Below are the code and all the weights of a small trained network. Each question names an input and a class and asks about switching units off, where a switched-off unit gives its printed mean instead of its output.

import numpy as np


def w(rows, s, z=0):
    codes = np.array(rows[::2]) - 128.0
    scale = np.full(codes.shape[1], s)
    scale[-1] = z or s
    return codes * scale


def norm(h):
    return h / np.sqrt((h * h).mean(-1, keepdims=True) + 1e-5)


def f(y):
    return y / 2 * (1 + np.tanh(0.7978845608 * (y + 0.044715 * y**3)))


def log_softmax(a):
    a = a - a.max(-1, keepdims=True)
    return a - np.log(np.exp(a).sum(-1, keepdims=True))


def net(x, mask):
    res = np.array(x, float).reshape(1, 2) / 4 @ E
    u = 0
    for l in range(2):
        y = f(norm(res) @ A[l][:, :-1].T + A[l][:, -1])
        res = res + np.where(mask[u : u + 3], y, B[l][:, -1]) @ B[l][:, :-1]
        u += 3
    return log_softmax(norm(res)[-1] @ U[:, :-1].T + U[:, -1])


A, B = {}, {}
E = w([
[246,76,165],'x0',
[23,1,215],'x1',
],0.0034)
A[0] = w([
[152,137,2,92],'L0N0',
[39,222,120,17],'L0N1',
[103,126,72,3],'L0N2',
],0.0085,0.0046)
B[0] = w([
[178,117,182,247],'L0N0',
[32,119,75,242],'L0N1',
[30,8,21,46],'L0N2',
],0.014,0.0015)
A[1] = w([
[92,56,182,3],'L1N0',
[223,6,63,121],'L1N1',
[109,130,250,89],'L1N2',
],0.015,0.005)
B[1] = w([
[251,176,67,167],'L1N0',
[54,124,55,188],'L1N1',
[94,116,150,254],'L1N2',
],0.025,0.006)
U = w([
[61,143,45,189],'0',
[250,171,160,206],'1',
[70,123,199,159],'2',
[158,91,132,2],'3',
[155,102,125,27],'4',
],0.02,0.0092)

Each question gives the input, the list of numbers given to net, and the class t.
The units are the neurons (one row each of A and B). Each row of codes is followed by its name. A weight is (code - 128) times the scale printed after its matrix; where a second scale follows, it is the last column's (A, B and U).
mask holds one flag per neuron, layer by layer. A switched-off neuron (its flag False) gives its mean, the last column of its row in B, instead of its output. The means were averaged over made-up inputs and are rounded, as every weight is.
A unit's drop is (log p(t) with every unit on - log p(t) with that unit switched off) / (log p(t) with every unit on - log p(t) with every unit switched off).
The circuit of an input: a set's keep is (log p(t) with only the set's units on - log p(t) with every unit switched off) / (log p(t) with every unit on - log p(t) with every unit switched off). Starting from all 6 units, units are removed one at a time, each time the one whose removal leaves the highest keep (on an exact tie, the one counted first), for as long as the keep stays at least 0.8.
units of the circuit, in order: the units of the circuit, biggest drop first
unit that matters most: the unit with the biggest drop
top k neurons: the k neurons with the biggest drops, biggest first
top k neurons in layer l: the k neurons of layer l with the biggest drops, biggest first
drop of u: that unit's drop, to one decimal
input [3,2], class 2: unit that matters most -> L0N1
input [-6,7], class 1: top 2 neurons in layer 1 -> (L1N0; L1N1)
input [8,-8], class 0: top 2 neurons in layer 1 -> (L1N1; L1N0)
input [3,3], class 2: top 2 neurons in layer 1 -> (L1N2; L1N1)
input [0,3], class 2: top 3 neurons -> (L0N1; L1N2; L0N2)
input [2,3], class 2: top 3 neurons -> (L0N1; L1N2; L0N2)
input [-3,-2], class 2: top 2 neurons -> (L1N0; L1N1)
input [-6,-8], class 1: top 2 neurons -> (L1N1; L0N0)
input [1,-3], class 2: units of the circuit, in order -> (L1N0; L0N0)
input [4,5], class 1: top 3 neurons -> (L1N0; L0N0; L0N2)
input [5,-5], class 0: top 3 neurons -> (L1N1; L1N0; L0N0)
input [0,-2], class 2: top 2 neurons -> (L1N0; L0N0)
input [-2,-1], class 2: top 3 neurons -> (L1N0; L1N1; L0N0)
input [-3,1], class 2: units of the circuit, in order -> (L1N1)
input [3,-4], class 1: top 2 neurons -> (L0N2; L1N2)
input [7,3], class 0: drop of L1N1 -> 1.4
input [0,-3], class 2: drop of L0N0 -> 1.1
input [8,6], class 0: drop of L1N1 -> 2.4
